Here is a tiny trained network, its code and every weight. The questions are about switching its units off for an input and a class, where a switched-off unit gives its printed mean instead of its output.

import numpy as np


def w(rows, s, z=0):
    codes = np.array(rows[::2]) - 128.0
    scale = np.full(codes.shape[1], s)
    scale[-1] = z or s
    return codes * scale


def norm(h):
    return h / np.sqrt((h * h).mean(-1, keepdims=True) + 1e-5)


def f(y):
    return y / 2 * (1 + np.tanh(0.7978845608 * (y + 0.044715 * y**3)))


def log_softmax(a):
    a = a - a.max(-1, keepdims=True)
    return a - np.log(np.exp(a).sum(-1, keepdims=True))


def net(x, mask):
    res = np.array(x, float).reshape(1, 6) / 4 @ E
    u = 0
    for l in range(2):
        y = f(norm(res) @ A[l][:, :-1].T + A[l][:, -1])
        res = res + np.where(mask[u : u + 16], y, B[l][:, -1]) @ B[l][:, :-1]
        u += 16
    return log_softmax(norm(res)[-1] @ U[:, :-1].T + U[:, -1])


A, B = {}, {}
E = w([
[78,135,101,190,149],'x0',
[83,94,69,90,115],'x1',
[233,166,109,96,76],'x2',
[140,181,148,92,254],'x3',
[77,138,208,52,120],'x4',
[84,234,53,136,65],'x5',
],0.0094)
A[0] = w([
[138,133,124,133,166,91],'0.n1',
[139,188,120,133,155,132],'0.n2',
[126,117,81,161,105,145],'0.n3',
[104,5,116,117,128,172],'0.n4',
[50,162,69,82,135,105],'0.n5',
[73,92,174,189,155,131],'0.n6',
[185,3,133,57,94,23],'0.n7',
[156,160,163,152,96,106],'0.n8',
[92,114,171,132,147,72],'0.n9',
[75,110,215,127,207,10],'0.n10',
[108,103,24,182,78,112],'0.n11',
[81,174,124,120,112,89],'0.n12',
[159,167,176,130,183,114],'0.n13',
[150,162,209,70,72,43],'0.n14',
[157,102,143,137,132,91],'0.n15',
[145,138,111,123,124,96],'0.n16',
],0.015,0.011)
B[0] = w([
[132,122,128,153,154,127],'0.n1',
[173,85,92,113,121,172],'0.n2',
[124,139,130,183,118,179],'0.n3',
[93,71,152,151,153,255],'0.n4',
[69,78,74,91,141,187],'0.n5',
[40,202,176,163,128,206],'0.n6',
[147,9,168,181,101,175],'0.n7',
[97,108,94,97,140,140],'0.n8',
[144,171,150,124,128,138],'0.n9',
[104,207,190,73,216,182],'0.n10',
[163,188,119,198,119,222],'0.n11',
[110,71,100,84,129,145],'0.n12',
[186,156,116,113,158,181],'0.n13',
[135,125,128,46,65,152],'0.n14',
[111,94,93,116,141,126],'0.n15',
[141,147,140,129,105,119],'0.n16',
],0.013,0.0081)
A[1] = w([
[76,152,128,130,97,51],'1.n1',
[194,165,118,177,152,93],'1.n2',
[68,166,179,82,225,3],'1.n3',
[93,91,145,138,64,92],'1.n4',
[52,84,96,150,107,88],'1.n5',
[135,145,216,50,73,69],'1.n6',
[147,126,102,170,95,61],'1.n7',
[53,142,54,168,110,129],'1.n8',
[105,143,68,119,42,62],'1.n9',
[67,151,192,57,140,184],'1.n10',
[100,129,104,188,221,153],'1.n11',
[106,244,113,88,138,179],'1.n12',
[229,151,173,115,176,100],'1.n13',
[155,137,168,41,54,17],'1.n14',
[121,108,167,60,89,89],'1.n15',
[85,138,229,171,120,147],'1.n16',
],0.012,0.0065)
B[1] = w([
[121,103,95,146,132,124],'1.n1',
[175,146,130,135,139,174],'1.n2',
[130,248,157,90,149,214],'1.n3',
[140,93,111,128,150,154],'1.n4',
[148,99,86,107,163,181],'1.n5',
[123,164,125,82,95,159],'1.n6',
[144,157,175,109,109,142],'1.n7',
[84,160,65,112,115,225],'1.n8',
[126,134,119,107,107,167],'1.n9',
[170,186,170,144,85,255],'1.n10',
[123,131,139,59,136,251],'1.n11',
[143,33,136,131,104,242],'1.n12',
[107,89,83,117,170,188],'1.n13',
[132,119,144,105,87,148],'1.n14',
[138,139,156,120,94,147],'1.n15',
[133,124,147,166,171,241],'1.n16',
],0.014,0.006)
U = w([
[133,2,221,184,112,223],'0',
[49,128,67,124,180,167],'1',
[226,110,83,92,220,74],'2',
[58,135,26,90,70,43],'3',
[187,212,64,220,55,127],'4',
[22,151,141,248,154,3],'5',
[87,215,237,70,206,202],'6',
[163,114,167,18,27,141],'7',
],0.021,0.0035)

Each question gives the input, the list of numbers given to net, and the class t.
The units are the neurons (one row each of A and B). Each row of codes is followed by its name. A weight is (code - 128) times the scale printed after its matrix; where a second scale follows, it is the last column's (A, B and U).
mask holds one flag per neuron, layer by layer. A switched-off neuron (its flag False) gives its mean, the last column of its row in B, instead of its output. The means were averaged over made-up inputs and are rounded, as every weight is.
A unit's drop is (log p(t) with every unit on - log p(t) with that unit switched off) / (log p(t) with every unit on - log p(t) with every unit switched off).
The circuit of an input: a set's keep is (log p(t) with only the set's units on - log p(t) with every unit switched off) / (log p(t) with every unit on - log p(t) with every unit switched off). Starting from the 12 units with the biggest drops (on a tie, the unit counted first), units are removed one at a time, each time the one whose removal leaves the highest keep (on an exact tie, the one counted first), for as long as the keep stays at least 0.8.
units of the circuit, in order: the units of the circuit, biggest drop first
most important unit: the unit with the biggest drop
top k neurons: the k neurons with the biggest drops, biggest first
k most important neurons of layer l: the k neurons of layer l with the biggest drops, biggest first
drop of u: that unit's drop, to one decimal
input [-6,4,-1,5,-2,-2], class 2: units of the circuit, in order	(0.n6)
input [1,3,1,4,-3,1], class 2: 3 most important neurons of layer 0	(0.n6; 0.n2; 0.n4)
input [6,-5,0,-8,4,7], class 3: 4 most important neurons of layer 0	(0.n12; 0.n8; 0.n13; 0.n7)
input [-6,3,-5,-2,6,6], class 3: top 2 neurons	(0.n5; 0.n10)
input [2,5,4,4,-3,4], class 3: top 3 neurons	(0.n5; 1.n10; 1.n8)
input [-4,-4,7,5,0,4], class 2: top 2 neurons	(0.n13; 1.n13)
input [-2,-3,0,-3,3,-2], class 7: 3 most important neurons of layer 1	(1.n6; 1.n15; 1.n12)
input [2,2,3,-7,1,0], class 4: top 2 neurons	(0.n11; 0.n6)
input [8,6,2,-3,7,-3], class 5: top 3 neurons	(0.n6; 1.n12; 0.n10)
input [4,-8,-3,-3,-4,3], class 4: top 3 neurons	(0.n11; 0.n4; 0.n10)
input [-6,4,-3,-4,1,2], class 1: 2 most important neurons of layer 0	(0.n5; 0.n11)
input [5,3,-4,-1,-3,5], class 3: top 2 neurons	(0.n5; 1.n8)
input [-7,-1,-8,0,-5,4], class 1: top 2 neurons	(0.n5; 1.n10)
input [0,-4,-2,3,0,4], class 2: top 2 neurons	(0.n13; 0.n2)
input [0,7,-4,4,4,4], class 1: units of the circuit, in order	(0.n5)
input [8,8,-1,6,0,2], class 3: 2 most important neurons of layer 1	(1.n8; 1.n16)
input [-2,-7,-3,-2,-1,-8], class 6: top 2 neurons	(0.n10; 0.n6)
input [-8,-2,6,4,-7,6], class 2: 2 most important neurons of layer 0	(0.n11; 0.n6)
input [1,-2,-4,-7,8,-7], class 6: top 3 neurons	(0.n10; 0.n6; 1.n12)
input [5,3,8,2,7,4], class 7: most important unit	0.n14
input [2,-3,-1,3,-6,3], class 4: drop of 0.n10	0.4
